Each row has two labels, one from each of two sets.
[-32  -1  28  30  10 -14   8  -3   4   7 -43   7  16  31   9 -18   8  21
  14   7  23 -12  17 -13  19   2   0 -15  13  -9   5  14]  Q492 & Q259
[-11  -2  63  55  15 -17   1   8  16  -8 -83   5  25  58  11 -45   6  40
  12  -8  23 -21   1  -4  50  15   5 -34  -3 -15  19   1]  Q218 & Q801
[-24   0  24  16  -5  -9 -12  32  -7 -26 -58   3  26  12 -19 -22   4  26
  22 -24  -4   9 -31 -14  39   4 -10 -33  -9  -6  27  18]  Q546 & Q259
[-24  -1  37  39  12 -14   6   6   4  -6 -54  22  21  39   8 -29   0  32
   6  -1  29 -24   2  -7  34  14   5 -19  -5  -9  19   3]  Q218 & Q259
[-20   2  61  46  16 -15  -5   8  18  -8 -80   1  34  55  20 -61  -1  36
  17  -6  21 -23   7  -4  58  16   3 -36 -15 -19  33  -1]  Q679 & Q801
[ -9   6  48  40   5 -11  -1   5  16   4 -66 -16  28  36  17 -62  10  13
  30  -5  -6  -6  31 -17  43  -3 -15 -28 -15 -14  33  16]  Q546 & Q259
[-15   1  34  27  -8 -17 -17   1  18 -13 -73  -9  28  27 -10 -54  -8  20
  10 -13  -4  -6   2 -11  46  10 -14 -19 -12  -7  16   3]  Q646 & Q801
[-16  -3  33  23 -24 -26 -30   8   3 -44 -87  12  38  22 -30 -50 -23  39
 -13 -23  -7  -4 -30 -10  53  29  -7 -12 -12   3  21  -9]  Q646 & Q801
[-21  -4  35  44   5 -20  -5  -6   4 -16 -58  15  18  44  -2 -38  -1  37
  11   4  28 -16   6 -17  36  13  11  -5  -2   5  17  10]  Q492 & Q259
[-18   3  29  30  -4  -2   3   2  14  16 -49 -10  21  20  10 -32   5  13
  23   5   8  -9  21  -8  19   0 -11 -17  -2 -12  13  10]  Q646 & Q259
[-15   4  22  16  -5 -23 -16  -5  24  -1 -64 -22  25  13  -7 -61 -10   0
  16  -1 -12   6  18 -16  35   2 -18  -8  -8  -2  13 -10]  Q646 & Q801
[-20 -21  43  38  13 -20 -12  33  23 -23 -63  -8   7  52  -8 -76   0  19
  30 -19  -6   2  -3  -4  75  -1  -8 -49  -4 -19  30 -27]  Q546 & Q287

Each row has two labels, one from each of two sets.
[-11   7   4 -19  17   8  -4  -1  14  50   8   8   2   5   7   1  14   4
   6  -3  15 -12  -2   6   8   4   1  -5  12  -6  -2  -6]  W & P
[  2 -10  -3  13  20   8  -4  -8  -1 -19  -3   4  -1 -11  15   1  11   5
   2  -7  -5   1  -2   9 -18   6  -4   7  -1  18  19  -3]  A & G
[-20   1  11 -44  37   7  -6   4  41  -9   2   7   2  -5   3 -11  11   8
  11   7  14 -27  -7  -7  17  13  -2 -16  10 -13 -38  -3]  W & P
[-29  16   5 -24  -1   4  -7  13  23  -3  -2  14   1   5  -1   0   8   6
  11  -1  -1  12   1 -17  16   8   5  -9  -8 -26  -7 -10]  W & J
[ -5  15  -4   6   3  -9  -2  -6  -3   8 -11  10   3 -15  13  16   8   6
  -6  -1  -3  18   0   1  -1  -5  11  13  -1  14  17  -9]  A & P
[ -5   5   1 -13   2  -4  -1  -1  15   9 -13   4   1  -2   0   3  12   6
  -6   3  -5  19  -8  -8   4  -2  12   0  -4   2 -16  -6]  C & P
[-10  -4   1 -29   3  31  -6   5  26  -4  21  12   0  -8   7  -3  12   8
  20   0   2 -28   8 -21   3 -16 -11  -8  21 -10  -1  13]  W & P
[ -9  19  -3 -13  23 -13  -1   0  -9  -4 -27 -16  15 -15  -1   0 -11  -7
   0  -5  -2  32  10   2   6   4  17  17 -17  -8   3 -13]  C & P
[-12  11  -1 -11  22   5  -3   0   3 -12   5   6   7   0  10   8  -1  -1
  10  -4  16 -16   6   6   9   6   5   0   8  11   3  -6]  W & J
[ -8 -10   0 -15  -2  -5  -5   1  14 -17   9   6   1  -5   8   7  14  18
  13  -7   0 -23   7   0   1 -19  -5  -3  16  -5 -16  11]  W & P
[-24   0   0  19  16 -35   3  10  -5 -22 -11 -13   3   1  -4 -16  -2 -21
   0   5   9  23   7   0  -4  15  -1   8 -11 -16  30  11]  W & J
[-11  -5   5 -23  15  10  -2   0  22  -5  -5   5   0  -4  -2  -1   2   7
   2  10  -4   4  -7 -12   4  17  -2  -4  -7  -8 -17  -5]  W & P
[-21  33  -5 -43   5  24  -4  20  10  10   3   0   2   6 -13   3  -6   5
  15   8   6  22   3 -13  23  23  -6  -5 -11 -44   6  -9]  W & P
[ -1   6   0  23  19   1   2  -4 -11   7  -8  -6  13  -1   4  -2   3 -14
   2 -15  -1  40   7   5   0   4   7  12 -11  -2  44  -8]  C & G
[-10  -2   2  -4  31 -23  -1   1  12   0 -16 -12  -4 -12   2   0  -2  -3
 -10   5   4   4  -7  -5  -4  21   1   6  -9  -2  -2  -8]  T & J
[ -2  15  -3 -18  21  15  -1   0   1   8 -23  -4   5 -18 -10   7 -12  10
  -9   2  -5  48  -2   0   3  16  10  14 -23 -11  23 -22]  C & G
[ -6  11  -4  -6   2 -10  -1   1  -2  -9 -15  -1   5 -17   8   7  -2   1
   4  -5  -7  13   7   4  -2 -10  12  11  -4   5   3 -12]  A & J
[ -5   0  -2  -8  14  -6   1   5  -7   1 -13  -9  -3 -21   3   2 -11   4
  -3   1  -6  21   2  -5  -6   9   0  20  -9   2  19  -2]  A & J
[  0   3  -2   2  -2   1   2  -5  -6  -1   2   1  33 -16  18   2   5   4
  10  -9   0 -10   7   4  -3 -19   1  12  11  13   3  -4]  T & P
[-14   0   3   2  25  13  -7  -4   8  -2  10  12   6   0  12  -1   7   5
   8  -6  18 -11  -8  -1   4   9   1  -5   7   5  13  -6]  W & G
[ -2  10   0  -4 -14 -17  -1   3  -2   5 -18  -2   7  -3   1   2   7  -4
  -1  -3 -22  35   4  -5   3 -15  16   7 -10  -8  -9  -1]  C & P
[-11  -7   3   7   6  22  -9   3  19   1  19  12  -1  -2  12   2  20   4
  10  -6   4   0  -5  -7  -4  -2  -6  -5  10   4  30   2]  W & P
[-22  -5   3  -4  11   1  -2  15   6  -5   9  -3 -10   2   3  -5   7 -13
  -4   2   4  12   8  -4  -1   4  -6   1   0 -15  22  13]  W & J
[  0   2   0   4  38  10   2   5   2   5  -7  -2   2  -5  -1   1 -15  -1
  -5   1   1  31  -8  -2   3  24   2   7 -15  -3  28 -16]  C & G
[-23  13  -1 -21   9  29  -5  14   6 -11  18   4   4   1   1 -11   3  -1
  22   4   9  -3  13  -2  11   6  -9  -1   9 -27  27  12]  W & G
[ -5   6   3 -28   2  10  -1   1  16  -5 -15   6  -3 -10  -2   0   4  12
   3   0 -11 -17   2 -11   5 -11   6   0   5 -11 -23  -9]  W & P
[-11  -7   4  10  13  -7   2  -2  15 -13   2  14   0  10  10 -10  13  -1
  -1  -4   9  -8   2  -4   3   3  -3  -9   6  -6  -3   0]  W & P
[ -1   3  -9  11  14 -15   0  -2 -11  -3  -7 -14   1  -4   6   0 -13  -5
  -5   0   4   4   3   8  -3   8  -2   7   0   2  17  -1]  A & G
[ -7   1  -5   9  -5 -24   1   6 -10 -15 -18  -2  -2 -21   2   6 -12   0
   1  -3 -18  27   7  -3 -11  -2  10  13 -19   0  13  -5]  A & J
[-18  -2   1   9  -2   6  -1  10   9  -1  10   4  -9  -4  12   6  16  -4
   7   6  -1   6  -6 -17  -3   3  -6   5   1  -1  36  -3]  W & J
[ -6   7  -4  18  24  11   2  -8  -8 -12   6   0   3  -4   9   4  -3   0
  -4 -11   7  12  -5   6   0   9   5   5   2   7  37 -14]  A & G
[-23  13   2 -17   7  -3   0  11  11   6  -4  -5   8   9   0  -7   8  -4
   7   4   1  10   1 -12   8  10   2  -5  -4 -26  -4  -2]  W & J
[-19  14   6 -29  34  11  -5   0  26  -3  -7   0  14  -6   4 -11  17   3
   8  -7  24 -13   0  -4  11   4   2  -3  14 -11 -18   2]  W & P
[-19 -12   1  -2  15   3  -7   8  11 -13  -4   3   7  -5   4  -7   7  -2
   5  -8  -4  22   6  -9  -2  -1   3   4  -1 -14  10  -4]  W & J

Each row has two labels, one from each of two sets.
[ -5  -5   3  15   4   6   0   8  -3  -4   9  -8  17   2  20  -1 -12   6
  -3  26  11   3  -8  -1  -3  -9  -5  -1   3   3   3 -11]  <46> & D
[ 20   7   9  -3   2   3 -13  18  23  -5   4  11  -2  -6  -4  10   1  20
  -6   7  16  10   5   9  14  -8 -12  -9   3  18   6 -13]  <46> & D
[ 20  18   6   7   3  -2  -9  12  43  -5  -1   9   8 -15  -2   2  14   0
  -4   2   9  -1   2   6   6  -4 -17 -15  -2 -17 -11  -8]  <46> & D
[  1  11   6  -7  -3   3 -18   9  16  -4  -1   9  -5 -16  -1   0   4  23
  -7  15  11   9   3  10   9  -3 -11  -4   3  17   1 -11]  <46> & N
[ 12  16  13   1  -1   0   8   3  18 -12   3  13 -23  10   8   0  11  10
   6  -6   3  -9  11   0   7   4   2  -6  -2  -5   6   6]  <42> & Q
[-14   5  13  -6  -2   4  -3   2  -9  -2   2   2 -13  -3  11  -4  -1  19
  -7  30   7   8   1   4   5  -2   1   0   4  23  10  -5]  <46> & N
[ -3  20   8 -12  -4   5  -4   0  -1  -2  -1   4 -13 -18  26  -9   9  27
  -5  35   6  -2  -1   1   4  -6  -4  -4   3   3   7 -11]  <46> & N
[  3  12  18  -6   1   2  -7  13  33  -5  -1  17  -5 -10  -7   6   8  13
  -5   8   9   5   2   1   4  -3  -6 -10   3  13   0  -5]  <46> & Q
[ 15   4   0   7   6  -7 -10   7  27   0   2  10  22 -12  -1   6   3  -6
   4   2  -1   5  -5   0   1  -2 -18  -3   2 -15 -14   1]  <40> & D
[-12  25   7  -4  -1  -2  -5   0  20  -3 -11   2   2 -20  12  -5   5   4
   0  21   0   0  -5  -3  -3  -1   0  -6  -3  -2 -12 -14]  <46> & N
[ 11  -7   4  13   6   2  -5  -3  17   4   4   5  11  10 -10   9  11 -15
   7   2   2   4  -3   3   0  -2 -29  -6  -4 -16  -4   3]  <40> & Q
[-16  12  -1   7  -4  -1   3   2 -18  -3   6   4   2  -7  17  -6 -15  24
 -11  21   9   6  -1   3   1  -3  25   4   3  22   7  -6]  <46> & N
[-27   9  23  16   3   9  10  -4  -5  -2   7 -24   3  11  19   6 -14  -2
  -4  46  12 -14  -6   3  -8  -4  -9  -9  16  19   2  -8]  <46> & D
[ 20  42   7   6   4  -5  -8  14  32 -20   5  15  22  -3  15   4 -11  22
  -3  18   8   3  -4  -1   2 -12   5  -3   1  -8  -6   0]  <46> & N
[-13  23  15   1   4   1   6   1   9  -8  -4  -3  -7  -1  24  -4   1   9
 -14  33   2  -6  -5  -5  -1  -6   0  -1   2   3   4  -9]  <46> & N
[ 17  -5  10  11   2   5   1  -6 -15  -5  11   0 -18  16  12   7   5   1
   6  11   0  -4  -1   1  -2   0 -19  -2  -5  -9  17  12]  <42> & Q
[-13  14   5  -6  -1   4   2   0  -3  -7  -3   4 -12  -5  15   2   2  29
  -3  22   7  -4   0   2   1  -3   7  -1  -1  18  -2  -9]  <46> & N
[-1 28  9 -6  3 -5  0 -4  5 -7  3 22 -8  6 19 -8  7 32  4  7 -9 -1 -1 -5
  3  2 15  5 -3 -7  1 10]  <46> & N
[ 23   9  -9   5   7   0 -14   7  39  -4   1  32   8   0 -11   6  24   5
   6 -18  -1  19   8   1   7   2 -19   1  -4 -22  -8   9]  <40> & N
[  7   8  -1  -5   7  -3  -8  -3  14   4  -1  22  14  -3   1   9  17   5
   5  -3 -14  16  -4  -2  -3   5 -11   6  -5 -18 -10   7]  <40> & N
[-13  35  -5  11  10  -7   3  -7  33  -4  -4  17  20 -13  17  -9  14   0
   4  19  -7   1   1  -8  -4   0  -3   0  -5 -35 -19   1]  <40> & N
[-22  33  11  -5  -2   1   5   0   3 -10  -3  -7   8 -12  22  -6 -15  22
  -8  30  20 -18   0  -7  -7  -4  30   0   4  15  -2 -14]  <46> & N
[-4 28 15  6  2  6 -1  1  9 -8  6 -1  1 -4 25  1 -8 18 -5 30  7 -3 -6 -1
 -1 -9 -2 -3 -1  5  2 -7]  <46> & N
[-10  19  22  -5  15   0   4  -8   7  -3   3  18 -20  12  24  -5  18  15
   8  21 -11   0  -2  -5   3   5 -14   1  -5 -11   4   6]  <42> & N
[-29  29  13   6   8   6   2   4  15 -16   2  13  -5  -7  27  -5   7  24
  -6  39  12  -4   6   3  -9  -1  14  -6   6   7   2  -5]  <46> & N

Each row has two labels, one from each of two sets.
[-24  -3   6   6  15  -1  22  -2  -3   4   4   2   1 -17   3  -3 -28 -12
   2   3   4   4  -4   8  -7  14  21  18  29  -2  14  -5]  Q23 & (28)
[-18 -15  10  -5  17  -6  14  -3  -1  -2  -6  12   0 -10   4  -4  -3   2
   2   0 -10  -7 -10  -4  -2  -4   0  31  34 -11  19 -10]  Q23 & (17)
[ -7  -1   4 -33   4  -9  -5  12  -8  19   9  -8  15 -16   1  -5  -1   1
  11   9   7   5   1  10 -12  15  20  -5   9  17 -13  -7]  Q23 & (25)
[-19 -11  20   9  16  -6  19  10  -8   2 -17   8   0   9  10  -1  -1  -4
   5   0  -4 -17 -12 -10 -22 -11 -18  29  28   0   3  -3]  Q23 & (18)
[ -9 -16   5   6  18  -7   4   3  -4   0  -5  11  -4 -12   6   1   0   1
   8  14 -12   0 -13  -4 -12 -10   2  17  27  -8  27  -7]  Q23 & (18)
[-27  -9  10  -1  14  -4  16   3  -1   5 -10  -3   0   7   0  -4  -1   5
   3  -4  -4 -15 -13  -7  -9  -5   0  26  28  -5  19 -18]  Q23 & (17)
[-58 -11  30   9   6   4  28 -33  10   4 -30  21  -7  38 -22 -22  17   1
 -17  -2  -9 -22  -5  -3  14   5  25  30  21 -10  52   4]  Q779 & (25)
[-33   2   9  15   5   8  18  -2   3   5 -16   8  -9  25 -16  -8   6   0
  -9  -3  -3 -12  -9  -1   8   1  15  20   3  -5  30  -7]  Q779 & (25)
[-40   3  17  30   5  11  21 -16   3   2 -28  16 -13  40 -17 -12   4  -3
 -19  -6  -1 -13  -3  -8  12  -5   6  21  -6  -8  39  13]  Q779 & (28)
[-38   8  19  15   0   6  18  -7   1  15 -17   6  -4  32 -14 -15   6  -6
 -14  -1   2 -10   1  -1   3   4  19   4  -2   5  26   9]  Q779 & (28)
[-34  -6  18  15  15   8  27   0   4   5 -10  -7  -6   5  -7  -3 -20   0
  -5  -6  -3 -12  -5   2   3  16  12  36  39   2  21  -1]  Q23 & (28)
[-29  -4  19 -23  11  -1  18  -6   0   8  -5   1  12  -1  -2  -9  -5  -5
   1  -3   1  -9 -10   8  -6  15  16  23  37   3  -5  -5]  Q23 & (25)
[-33  15  17   2   3   4   7 -19  -3  12 -19  12  -3  20 -19  -9   3 -16
  -7   4   6   0   2   1  10   2  25  -1  -8   9  20  12]  Q779 & (28)
[-23  -5  22 -14  17   2   7  -5  -1  -1  -9   4   0 -18  -4  -1 -12  -6
   3  -7  -8  -5  -7  -2   0  10   3  37  39   6 -20   4]  Q23 & (28)
[  0  -4   5  -8  10  -6   1   8  -7   7  -2   1  -1 -12   8   2  -9  -3
  11   8  -4  -1  -7  -3 -14 -11  -9  10  17   1  -3  -4]  Q23 & (18)
[ -7   0  14  -2  17   0   8  -9  -5   3   2  -2  -1 -21   7   5 -29 -11
   8   3  -3   5  -1   6  -7  18   8   8  29   6 -13   0]  Q23 & (28)
[-19 -16  14  16  19   3  17  -9  -1 -15 -21  13 -10   4   2  -1 -18  -1
  -1  -9 -15 -10 -12 -13  -2 -14 -14  45  30 -17  19  -3]  Q670 & (18)
[-13  -9   3   9  15  -2  11  16  -5   5 -11   4  -2  -1  -2   2   3   1
   1   5  -6  -3  -3 -13  -2 -15  -8  28  10  -7  18   0]  Q23 & (17)
[-34  -3  30 -11   6   5  12 -13   0   7 -22   7   0  16 -10  -9   5  -2
  -3  -6 -12 -13  -4  -3   1   8   4  20  30   7   4   8]  Q23 & (28)
[-19   4  19  11  11  11  16  -9   1  -8 -12   7  -1   2  -4  -1 -22  -6
  -9 -17  -1  -5  -1   4   7  12  -4  30  17  -2 -17   8]  Q23 & (28)
[-29   2   9  -7  14   2  17  -2  -2   3 -12   6   5  -2 -12  -4  -3  -5
  -8  -9   3  -8 -11  -2  10   5  10  29  12  -5   8   0]  Q670 & (25)
[  3 -13  -3  11   3  -9   7  -2  -2  -5  -6  13   3  18   5  -4  20   5
  -3   6  -4  -8  -2  -7  -6 -22 -18   4  -5 -15  32  -4]  Q779 & (18)
[-24 -14  -3   8  19   6  16  33   5  12  -3  -8  -7 -15  -8  10 -17   4
   2   0  -3 -10 -11 -11  -3   0   2  46  38  -5  15 -13]  Q23 & (17)
[-10 -15   9  18  18   0  12  -6   2  -9  -7   7 -12 -13   6   5 -25   3
   6   4 -13   0   1  -4   0   0  -5  27  37  -8  15  -1]  Q23 & (18)
[-13  -5  10   4  17   6  12   3   2  -3   3  -2   1 -24   0   5 -16   1
  -3 -10   0   0   5  -3   7  12   2  32  21   2 -16   4]  Q23 & (28)
[-20  -6  -1  -1  21  -1   2  17  -8  20 -10   0  -8 -14 -12   6  -3  -5
   1  18  -6  -3  -7 -14   0  -6  14  20  15   6  31  -3]  Q23 & (17)
[-10   0  18 -20  11  -3  -7   1  -6  15  -2  -7   7 -17  -1  -1  -3  -6
   5   5  -2   0   4  -4   1   7   6   8  13  19 -19   7]  Q670 & (28)
[-28   3  17  13   5   5  17 -11  -3  10  -7   4  -1  16  -7  -6  -3  -8
  -8  -1   4  -5   6   1   6  11  11  10   4   7   6  11]  Q23 & (28)
[-28  13   4 -11   6   9  13   5   6   8   0  -6   0  -6  -9   0 -15  -6
  -8 -13   9  -4  -5   9   9  17  23  22  16   4 -17  -8]  Q23 & (25)
[-36 -14  19  13  18   1  22   1  -1  11 -18  13  -1  12 -12 -10  15   4
 -10   2  -7 -13   3 -13   9  -2   3  38  17  -1  28   8]  Q779 & (28)
[-40   6  20  -9   4  11  14 -12   8  11 -15   2  -4  16 -21 -10  -3  -1
 -10  -7  -3 -11  -2   2  15  19  28  23  27   6  10   4]  Q23 & (25)
[-24  -1   6   2  14   5  13  -8   4  -3  -6   6 -11 -10  -5   2 -22 -11
  -3 -11  -6  -5 -14   1  -2  11  17  25  31  -9  12   0]  Q23 & (25)
[-29 -23  17  37  18   1  27 -21   6 -10 -10  11 -13  -2   6  -3 -24   6
   1   3 -15 -10   1  -4 -10   9   4  36  47 -17  39   0]  Q23 & (18)
[-14 -13   2   5  16   1  10  20   1  12  -1  -6  -3  -7   3   4  -2   8
  -1   3   1  -7   2  -8  -2  -1  -3  28  24  -1  11  -7]  Q23 & (17)
[ -1 -13   6  19   6  -1   5  -6  -2  -3 -13  10 -10   8   6   0   5   4
   0   6 -12  -3   0 -12  -6 -14 -18   9  10  -9  19   5]  Q779 & (18)
[-13   7   5   5 -13   0   4 -20   1   2 -12  10  -9  36  -3 -17  17  -2
  -7   6   2  -6   0   8  -2  -5  12 -25 -15  -2  25   4]  Q779 & (28)
[-47   1  18  15  19  10  29 -19   2 -14 -21  15 -13   2 -13  -4 -30 -11
 -12 -12  -8 -12 -21   2   3   6  18  47  38 -20  27   0]  Q23 & (25)
[-12 -18  12  28  16   4  18  -6  -2  -8 -13  10 -11   2   8   1 -15   0
   4  -1 -10 -10  -7  -8  -9  -8 -14  34  26 -10  15   0]  Q23 & (18)
[ -8   0   7  -7   0   0   8   7   1   6  -3  -8  12  10  -3  -8   5   3
   0  -6   6  -8  -2   8  -5   9 -18   6  10   6 -15  -4]  Q23 & (28)
[-21  11  14 -27 -11  -4  12 -12  -8   8  -9   6  12  12  -6 -13   5 -11
  -6  -5   3  -5 -10   9   1   9  21  -3   0   7  -4   1]  Q23 & (25)
[-51   1  10   1   8   8  20  -8   6   7 -12   5  -7   2 -23  -6 -17  -9
  -5   5   2  -8  -5   3   9  17  33  29  25  -3  31   0]  Q23 & (28)

Each row has two labels, one from each of two sets.
[ -3   7  -2   2  -5   8  11  -2  -9  11 -22   4 -26   7 -17 -10  -6   0
   3  15  -5   8   3   4   4  -6  18  25  -9  -2  -3   8]  [17] & V
[  2  16   6   6   1  -6  -9   6   0  -5   3  14  13   8   7   9   0   7
   2   0 -14  11  -1 -16   3  -2   2  10 -11  -1   6   1]  [7] & L
[  5 -21   0   4  -9  -4  15  -7   6 -20 -11  -6   5  -2  17  12   9 -12
   4  12  11  18   4  -9  -6  -1  -1   9 -15  -2   1  12]  [17] & K
[ -9  36   5  -3 -18  -7   0  -2   3   7 -14  -9 -16   6  -4   6  -9  16
 -13 -16  -2   0  -6  -6 -15  -1  15   8 -12  12  -6   1]  [14] & V
[ -3   7  -5 -13  12  15   3   6  -5  14  -4  -9 -18   2 -17  -7  -6   9
  13  -7  -2   1   6 -11   4 -24  13  14  -4  -3  18  10]  [17] & V
[ -8  -3   8  11   3   4   0   3   7   6  -6   4   1   0 -11   7  -2 -11
   2   8  14  -1   2  -9   0  -8  13   3 -11  -2   9  14]  [7] & V
[ -2   5  -5  -6  11  15   8  -5   1   8 -25  10 -13   2  -9 -14 -15  -3
  16  33  -8   6   6 -28  18 -13   5  16 -15  -2  15   8]  [17] & V
[ -8  -9   4  15 -14  -7  -1  -2   9  -6 -10  13   4   5  -1   3   9 -10
  -7  22  -1   9  -8  17   3   7   3  13 -10  -6  -5   5]  [14] & K
